Below is a small trained network, with its code and all its weights. Each question gives an input and a target symbol and asks what happens when units are switched off, that is, made to give their printed mean instead of their output.

import numpy as np


def w(rows, s, z=0):
    codes = np.array(rows[::2]) - 128.0
    scale = np.full(codes.shape[1], s)
    scale[-1] = z or s
    return codes * scale


def norm(h):
    return h / np.sqrt((h * h).mean(-1, keepdims=True) + 1e-5)


def f(y):
    return np.maximum(y, 0)


def softmax(a):
    e = np.exp(a - a.max(-1, keepdims=True))
    return e / e.sum(-1, keepdims=True)


def log_softmax(a):
    a = a - a.max(-1, keepdims=True)
    return a - np.log(np.exp(a).sum(-1, keepdims=True))


def net(x, mask):
    ids = ['ΔΘΣαεζλπψω'.index(c) for c in x.split()]
    T = len(ids)
    res = E[ids] + P[:T]
    u = 0
    for l in range(2):
        q, k, v = (norm(res) @ M[l].T for M in (Q, K, V))
        z = softmax(np.where(np.tri(T) > 0, q @ k.T / 3**0.5, -1e9)) @ v
        res = res + np.where(mask[u], z, O[l][:, -1]) @ O[l][:, :-1]
        u += 1
        y = f(norm(res) @ A[l][:, :-1].T + A[l][:, -1])
        res = res + np.where(mask[u : u + 16], y, B[l][:, -1]) @ B[l][:, :-1]
        u += 16
    return log_softmax(norm(res)[-1] @ U[:, :-1].T + U[:, -1])


Q, K, V, O, A, B = {}, {}, {}, {}, {}, {}
E = w([
[1,107,167,128,218,116,87,77,116,114,129],'Δ',
[105,22,148,97,187,133,66,144,227,106,86],'Θ',
[219,72,87,162,66,112,153,134,141,123,165],'Σ',
[110,136,253,145,144,114,88,209,59,148,184],'α',
[67,95,82,146,140,40,126,97,60,90,165],'ε',
[227,198,74,115,161,96,167,103,150,26,183],'ζ',
[115,179,118,20,103,103,156,50,53,162,152],'λ',
[75,156,106,169,86,121,176,176,179,107,135],'π',
[190,51,96,58,113,124,81,48,174,118,76],'ψ',
[228,76,192,57,156,161,82,121,205,115,121],'ω',
],0.0095)
P = w([
[142,78,52,248,217,206,206,221,3,200,52],'0',
[114,91,144,216,116,108,225,118,103,156,75],'1',
[114,93,154,190,96,96,205,128,107,160,121],'2',
[112,109,156,159,80,99,181,141,113,163,142],'3',
[109,112,157,143,74,100,157,149,116,151,151],'4',
[108,109,159,130,63,100,144,151,117,144,167],'5',
[107,118,159,114,47,99,140,148,119,136,169],'6',
[109,116,159,113,44,96,130,155,116,129,180],'7',
],0.0044)
Q[0] = w([
[37,195,138,181,148,167,132,162,64,110,126],'0.h0',
[75,74,125,98,255,225,101,165,147,120,44],'0.h0',
[190,216,107,99,83,190,26,119,92,196,147],'0.h0',
],0.0038)
K[0] = w([
[2,171,161,123,107,108,156,145,95,181,186],'0.h0',
[76,51,186,104,116,166,29,136,147,145,88],'0.h0',
[185,177,235,4,67,147,131,57,125,165,160],'0.h0',
],0.0039)
V[0] = w([
[192,123,241,168,144,178,57,174,213,207,104],'0.h0',
[254,185,106,123,143,160,163,160,156,26,187],'0.h0',
[187,48,102,35,134,62,107,91,118,201,61],'0.h0',
],0.0027)
O[0] = w([
[114,135,34,150,116,101,197,98,47,109,200,2],'0.h0',
[3,116,177,185,142,104,9,78,173,187,147,37],'0.h0',
[37,201,194,160,146,87,160,145,67,93,68,235],'0.h0',
],0.006,0.00084)
A[0] = w([
[233,98,46,77,119,193,154,109,62,146,111,83],'0.n0',
[93,97,128,132,103,129,144,153,154,181,54,186],'0.n1',
[110,198,59,166,153,89,158,151,114,69,125,98],'0.n2',
[143,217,23,174,112,94,209,114,87,61,154,66],'0.n3',
[176,118,144,97,165,182,110,156,155,152,67,8],'0.n4',
[187,109,153,96,138,160,85,134,154,115,103,104],'0.n5',
[127,155,45,169,201,237,88,121,130,105,133,83],'0.n6',
[63,190,211,156,148,140,142,169,147,123,84,152],'0.n7',
[209,137,130,126,145,199,201,133,51,188,86,201],'0.n8',
[95,172,129,198,112,143,153,150,139,88,38,4],'0.n9',
[255,150,141,121,154,144,159,163,146,117,97,66],'0.n10',
[126,108,195,13,178,121,125,120,72,60,99,165],'0.n11',
[152,94,162,90,123,129,83,103,186,183,136,180],'0.n12',
[132,103,158,151,107,126,61,138,115,159,159,201],'0.n13',
[63,78,64,98,147,111,79,90,133,244,120,250],'0.n14',
[200,155,162,100,117,175,94,171,169,170,136,68],'0.n15',
],0.0059,0.0012)
B[0] = w([
[78,59,171,152,254,143,157,77,71,138,155,167],'0.n0',
[153,103,156,153,94,116,135,116,132,116,203,189],'0.n1',
[167,79,137,112,174,146,122,159,177,162,82,157],'0.n2',
[131,85,186,142,193,151,145,133,102,183,76,174],'0.n3',
[136,69,209,124,167,164,138,30,59,162,132,151],'0.n4',
[68,147,142,123,153,162,120,114,137,193,121,163],'0.n5',
[163,88,164,124,123,19,168,148,130,126,68,145],'0.n6',
[153,65,138,136,196,123,133,86,88,157,102,174],'0.n7',
[71,133,113,132,95,112,105,57,73,50,163,180],'0.n8',
[111,58,104,133,174,104,130,176,100,165,176,156],'0.n9',
[124,64,149,120,179,107,128,128,89,168,100,165],'0.n10',
[157,167,63,189,54,112,170,146,158,72,166,255],'0.n11',
[118,148,119,166,139,134,192,140,81,96,150,181],'0.n12',
[110,224,122,141,125,140,144,128,192,76,122,172],'0.n13',
[166,68,216,164,164,142,157,80,77,102,121,173],'0.n14',
[73,127,91,179,157,142,108,87,131,124,112,154],'0.n15',
],0.0054,0.0061)
Q[1] = w([
[167,154,130,231,152,171,174,67,136,98,152],'1.h0',
[157,127,2,64,87,186,56,194,146,173,100],'1.h0',
[139,110,183,181,125,114,157,137,225,136,207],'1.h0',
],0.0065)
K[1] = w([
[232,134,134,176,147,155,56,29,138,72,152],'1.h0',
[58,29,154,140,18,170,253,222,113,173,145],'1.h0',
[213,138,142,195,195,103,47,124,216,187,156],'1.h0',
],0.0048)
V[1] = w([
[2,203,130,100,78,146,108,213,142,77,198],'1.h0',
[217,213,148,142,174,131,87,80,71,77,79],'1.h0',
[154,58,137,157,168,132,124,226,215,157,87],'1.h0',
],0.0036)
O[1] = w([
[132,4,159,231,97,133,163,66,142,45,190,1],'1.h0',
[42,79,111,78,99,103,134,206,238,179,94,139],'1.h0',
[90,242,101,20,51,89,123,24,48,86,121,141],'1.h0',
],0.0039,0.0065)
A[1] = w([
[161,45,181,141,254,160,125,163,143,163,80,84],'1.n0',
[65,84,193,114,110,185,105,137,129,106,160,78],'1.n1',
[121,99,153,68,52,163,130,88,110,114,44,98],'1.n2',
[76,173,142,138,166,188,107,98,28,108,86,91],'1.n3',
[54,124,166,90,128,88,93,111,125,110,54,129],'1.n4',
[126,178,76,142,41,135,79,121,106,69,142,220],'1.n5',
[114,20,163,100,181,177,154,67,130,192,157,105],'1.n6',
[55,83,147,196,160,126,111,176,141,172,117,150],'1.n7',
[156,122,158,153,158,128,182,148,5,157,155,164],'1.n8',
[105,115,44,133,27,137,109,167,204,92,122,196],'1.n9',
[190,82,138,159,170,95,168,191,104,165,97,83],'1.n10',
[102,168,105,191,157,135,99,73,198,127,112,136],'1.n11',
[82,160,193,110,118,150,88,78,105,235,93,5],'1.n12',
[130,103,109,188,106,104,192,141,196,97,180,160],'1.n13',
[142,71,129,128,59,75,172,132,123,108,150,160],'1.n14',
[168,37,155,174,137,174,144,88,171,132,115,132],'1.n15',
],0.0062,0.002)
B[1] = w([
[98,91,243,208,138,102,137,2,62,165,67,209],'1.n0',
[126,185,99,121,173,94,217,131,124,82,171,139],'1.n1',
[168,106,158,71,147,139,125,213,191,124,180,142],'1.n2',
[69,72,193,178,86,151,142,53,129,172,49,167],'1.n3',
[151,113,74,121,123,162,113,146,152,90,190,158],'1.n4',
[141,76,148,216,124,71,121,94,155,124,48,151],'1.n5',
[103,121,183,236,157,118,153,120,95,132,85,194],'1.n6',
[106,65,186,128,173,138,187,40,73,126,133,183],'1.n7',
[102,92,149,115,195,145,127,93,139,88,180,254],'1.n8',
[128,138,170,168,98,99,186,13,162,114,106,154],'1.n9',
[125,171,79,80,115,157,124,128,148,69,209,216],'1.n10',
[122,147,103,105,120,141,148,159,142,61,191,143],'1.n11',
[207,101,28,158,111,156,76,217,126,138,103,146],'1.n12',
[203,160,63,76,100,138,79,200,92,126,118,209],'1.n13',
[123,179,108,158,154,176,76,196,182,142,128,205],'1.n14',
[32,109,171,64,164,113,170,79,46,164,185,186],'1.n15',
],0.0052,0.0089)
U = w([
[88,97,186,140,166,115,175,43,102,108,138,185],'Δ',
[139,164,85,73,172,144,148,181,172,84,225,211],'Θ',
[240,130,102,254,110,111,136,155,135,127,104,141],'Σ',
[90,150,149,142,123,137,88,209,107,170,85,43],'α',
[91,74,76,94,117,81,30,115,128,141,137,27],'ε',
[179,191,123,77,209,82,104,90,170,171,59,205],'ζ',
[172,164,118,43,73,131,115,71,68,157,125,32],'λ',
[86,94,70,113,108,95,159,152,171,231,143,139],'π',
[188,49,152,96,101,185,108,124,182,136,108,82],'ψ',
[88,169,108,124,131,251,106,100,171,145,74,1],'ω',
],0.0066,0.0015)

Each question gives the input, a string of symbols that net reads in full, and the target symbol t.
The units are the heads (3 rows each of Q, K, V and O) and the neurons (one row each of A and B). Each row of codes is followed by its name. A weight is (code - 128) times the scale printed after its matrix; where a second scale follows, it is the last column's (O, A, B and U).
mask holds one flag per unit, layer by layer, with each layer's heads first. A switched-off unit (its flag False) gives its mean, the last column of its rows in O or B, instead of its output. The means were averaged over made-up inputs and are rounded, as every weight is.
A unit's drop is (log p(t) with every unit on - log p(t) with that unit switched off) / (log p(t) with every unit on - log p(t) with every unit switched off).
The circuit of an input: a set's keep is (log p(t) with only the set's units on - log p(t) with every unit switched off) / (log p(t) with every unit on - log p(t) with every unit switched off). Starting from the 12 units with the biggest drops (on a tie, the unit counted first), units are removed one at a time, each time the one whose removal leaves the highest keep (on an exact tie, the one counted first), for as long as the keep stays at least 0.8.
circuit, biggest first: the units of the circuit, biggest drop first
k most important neurons: the k neurons with the biggest drops, biggest first
top k neurons in layer l: the k neurons of layer l with the biggest drops, biggest first
input Σ ω Δ λ Θ Σ Σ Δ, target Θ: circuit, biggest first => (0.n11, 0.h0, 1.n0, 1.n6)
input π π Θ ω ω ε π Σ, target Θ: circuit, biggest first => (1.n0)
input ψ ψ ω ω Σ π λ Σ, target Θ: 4 most important neurons => (0.n3, 0.n11, 0.n8, 1.n0)
input ω Θ ω ψ Σ Θ π π, target Θ: 3 most important neurons => (0.n0, 0.n14, 0.n3)
input ψ π π ψ π Σ ε ε, target Θ: 2 most important neurons => (0.n14, 0.n0)
input ω Σ ψ Σ ω ψ, target Θ: 2 most important neurons => (0.n14, 1.n0)
input α ω ψ Δ π Θ ψ α, target Θ: 2 most important neurons => (1.n0, 1.n6)
input Σ ω α ζ π, target π: top 3 neurons in layer 0 => (0.n11, 0.n3, 0.n9)
input ψ ω π Θ λ Δ ω, target Θ: 3 most important neurons => (0.n11, 1.n0, 0.n10)
input Θ π ω α ψ π, target Θ: 2 most important neurons => (0.n3, 0.n11)
input ψ Σ λ Θ ψ Δ ψ, target Σ: top 3 neurons in layer 0 => (0.n11, 0.n3, 0.n7)
input Δ Δ ζ Σ λ, target λ: 3 most important neurons => (0.n14, 1.n12, 1.n0)
input α ε π Θ Σ Σ Θ, target Θ: top 2 neurons in layer 1 => (1.n0, 1.n6)
input Θ π Σ Σ λ ω Θ, target Θ: top neuron in layer 1 => (1.n13)
input π Δ λ Δ, target Θ: 3 most important neurons => (0.n11, 0.n0, 0.n3)
input Σ ζ π π π Σ ω, target ω: 2 most important neurons => (0.n12, 1.n3)
input π π Δ Θ ζ Σ Σ ε, target ε: 2 most important neurons => (0.n11, 0.n14)
input ψ α π λ ψ, target Θ: 2 most important neurons => (0.n11, 0.n8)
input ψ ψ ε ζ λ, target λ: top 3 neurons in layer 0 => (0.n14, 0.n2, 0.n12)
input ψ Θ Δ α Δ ε Θ ε, target Θ: most important neuron => (0.n3)
input Σ ζ λ ε ζ, target Θ: 3 most important neurons => (0.n11, 1.n11, 1.n0)
input ψ λ ζ ζ, target Θ: top 2 neurons in layer 1 => (1.n11, 1.n0)
input ε ζ α Δ π α π ψ, target ψ: top 3 neurons in layer 1 => (1.n2, 1.n12, 1.n3)
input ω Δ π π Δ ω, target Θ: top 2 neurons in layer 0 => (0.n11, 0.n5)
input Θ ζ Θ ε, target ε: top 2 neurons in layer 0 => (0.n11, 0.n14)
input Δ Θ ζ, target ζ: top 2 neurons in layer 0 => (0.n11, 0.n3)
input Σ π ε Θ Σ λ Σ, target Σ: top 2 neurons in layer 1 => (1.n5, 1.n10)
input ζ ε π Θ ψ π Δ α, target α: top neuron in layer 1 => (1.n10)
